Below are the code and all the weights of a small trained network. Each question names an input and a class and asks about switching units off, where a switched-off unit gives its printed mean instead of its output.

import numpy as np


def w(rows, s, z=0):
    codes = np.array(rows[::2]) - 128.0
    scale = np.full(codes.shape[1], s)
    scale[-1] = z or s
    return codes * scale


def f(y):
    return np.maximum(y, 0)


def log_softmax(a):
    a = a - a.max(-1, keepdims=True)
    return a - np.log(np.exp(a).sum(-1, keepdims=True))


def net(x, mask):
    res = np.array(x, float).reshape(1, 5) / 4 @ E
    y = f(res @ A[0][:, :-1].T + A[0][:, -1])
    res = res + np.where(mask, y, B[0][:, -1]) @ B[0][:, :-1]
    return log_softmax(res[-1] @ U[:, :-1].T + U[:, -1])


A, B = {}, {}
E = w([
[75,64,142,67],'x0',
[126,127,129,130],'x1',
[57,85,79,187],'x2',
[169,93,9,109],'x3',
[80,202,79,97],'x4',
],0.014)
A[0] = w([
[58,120,156,205,95],'neuron 1',
[181,137,119,83,82],'neuron 2',
[155,171,197,104,70],'neuron 3',
[83,222,35,48,59],'neuron 4',
[100,45,72,15,135],'neuron 5',
[134,40,92,60,135],'neuron 6',
[220,106,26,92,2],'neuron 7',
[140,193,147,51,82],'neuron 8',
[105,169,209,151,31],'neuron 9',
[162,82,146,173,52],'neuron 10',
[103,68,29,188,106],'neuron 11',
[158,128,81,143,95],'neuron 12',
[59,216,150,127,57],'neuron 13',
[69,120,149,228,96],'neuron 14',
[152,63,148,187,157],'neuron 15',
[196,59,133,147,55],'neuron 16',
[168,84,182,151,140],'neuron 17',
[194,64,139,155,49],'neuron 18',
[205,61,124,155,153],'neuron 19',
[192,155,71,229,139],'neuron 20',
[45,160,106,188,48],'neuron 21',
[241,129,90,35,102],'neuron 22',
[135,160,18,76,32],'neuron 23',
[132,162,181,250,106],'neuron 24',
[144,195,106,172,208],'neuron 25',
[182,149,199,73,94],'neuron 26',
[194,47,83,145,29],'neuron 27',
[203,87,175,180,94],'neuron 28',
[77,53,100,203,121],'neuron 29',
[113,100,91,149,136],'neuron 30',
[129,66,191,155,197],'neuron 31',
[109,120,120,160,38],'neuron 32',
[93,206,107,109,17],'neuron 33',
[230,157,44,194,108],'neuron 34',
],0.011,0.0073)
B[0] = w([
[224,55,112,83,196],'neuron 1',
[163,110,97,87,167],'neuron 2',
[149,36,118,107,190],'neuron 3',
[27,65,72,201,233],'neuron 4',
[89,191,204,80,247],'neuron 5',
[114,194,199,101,221],'neuron 6',
[153,51,178,172,228],'neuron 7',
[131,99,79,97,191],'neuron 8',
[173,8,197,201,190],'neuron 9',
[97,101,72,153,160],'neuron 10',
[249,64,105,100,241],'neuron 11',
[112,101,175,163,173],'neuron 12',
[86,103,133,193,187],'neuron 13',
[205,92,104,70,202],'neuron 14',
[85,191,107,182,206],'neuron 15',
[55,72,82,181,177],'neuron 16',
[77,117,87,124,197],'neuron 17',
[76,96,93,205,174],'neuron 18',
[69,168,70,175,213],'neuron 19',
[101,169,156,46,242],'neuron 20',
[151,114,130,100,180],'neuron 21',
[210,78,109,108,234],'neuron 22',
[125,81,150,223,217],'neuron 23',
[110,120,184,115,222],'neuron 24',
[74,160,97,28,224],'neuron 25',
[179,119,66,56,207],'neuron 26',
[105,81,142,167,190],'neuron 27',
[52,121,84,130,200],'neuron 28',
[154,127,105,61,227],'neuron 29',
[158,141,140,91,179],'neuron 30',
[87,187,116,140,227],'neuron 31',
[163,71,80,130,136],'neuron 32',
[76,92,77,217,163],'neuron 33',
[79,154,254,55,250],'neuron 34',
],0.0077,0.011)
U = w([
[37,126,67,213,97],'0',
[137,96,205,197,134],'1',
[198,110,58,119,84],'2',
[89,157,135,147,252],'3',
[44,169,213,103,66],'4',
[121,255,79,144,126],'5',
],0.012,0.016)

Each question gives the input, the list of numbers given to net, and the class t.
The units are the neurons (one row each of A and B). Each row of codes is followed by its name. A weight is (code - 128) times the scale printed after its matrix; where a second scale follows, it is the last column's (A, B and U).
mask holds one flag per neuron, in row order. A switched-off neuron (its flag False) gives its mean, the last column of its row in B, instead of its output. The means were averaged over made-up inputs and are rounded, as every weight is.
A unit's drop is (log p(t) with every unit on - log p(t) with that unit switched off) / (log p(t) with every unit on - log p(t) with every unit switched off).
The circuit of an input: a set's keep is (log p(t) with only the set's units on - log p(t) with every unit switched off) / (log p(t) with every unit on - log p(t) with every unit switched off). Starting from the 12 units with the biggest drops (on a tie, the unit counted first), units are removed one at a time, each time the one whose removal leaves the highest keep (on an exact tie, the one counted first), for as long as the keep stays at least 0.8.
units of the circuit, in order: the units of the circuit, biggest drop first
unit that matters most: the unit with the biggest drop
top k neurons: the k neurons with the biggest drops, biggest first
drop of u: that unit's drop, to one decimal
input [-7,2,-4,-4,-3], class 4: unit that matters most : neuron 24
input [-1,3,3,-7,6], class 1: units of the circuit, in order : (neuron 9; neuron 1)
input [-2,0,5,-3,-5], class 0: units of the circuit, in order : (neuron 15; neuron 34)
input [8,-6,6,-8,-3], class 1: top 2 neurons : (neuron 1; neuron 9)
input [5,7,4,-5,5], class 3: top 2 neurons : (neuron 34; neuron 7)
input [5,-5,7,6,0], class 2: top 2 neurons : (neuron 11; neuron 29)
input [-3,-2,-3,8,4], class 1: units of the circuit, in order : (neuron 7; neuron 23)
input [3,-3,6,6,4], class 1: top 3 neurons : (neuron 11; neuron 23; neuron 5)
input [2,-5,8,-7,5], class 2: units of the circuit, in order : (neuron 1; neuron 14)
input [-5,1,2,-8,-8], class 0: top 2 neurons : (neuron 28; neuron 17)
input [-4,0,-3,6,-2], class 1: units of the circuit, in order : (neuron 7; neuron 34)
input [6,6,7,4,0], class 2: top 3 neurons : (neuron 11; neuron 34; neuron 29)
input [7,6,4,2,-4], class 4: top 2 neurons : (neuron 5; neuron 6)
input [6,-3,-2,4,3], class 4: unit that matters most : neuron 5
input [-7,-5,6,5,-2], class 4: top 2 neurons : (neuron 34; neuron 20)
input [-5,4,7,2,-6], class 2: top 2 neurons : (neuron 11; neuron 14)
input [-7,-3,5,-3,-1], class 4: units of the circuit, in order : (neuron 24; neuron 20)
input [-5,-5,-3,2,6], class 0: top 3 neurons : (neuron 4; neuron 33; neuron 5)
input [-2,-4,-3,6,7], class 0: top 3 neurons : (neuron 4; neuron 23; neuron 33)
input [-2,0,0,-7,1], class 1: units of the circuit, in order : (neuron 9)
input [-8,-1,-6,4,-3], class 4: drop of neuron 20 : 0.2
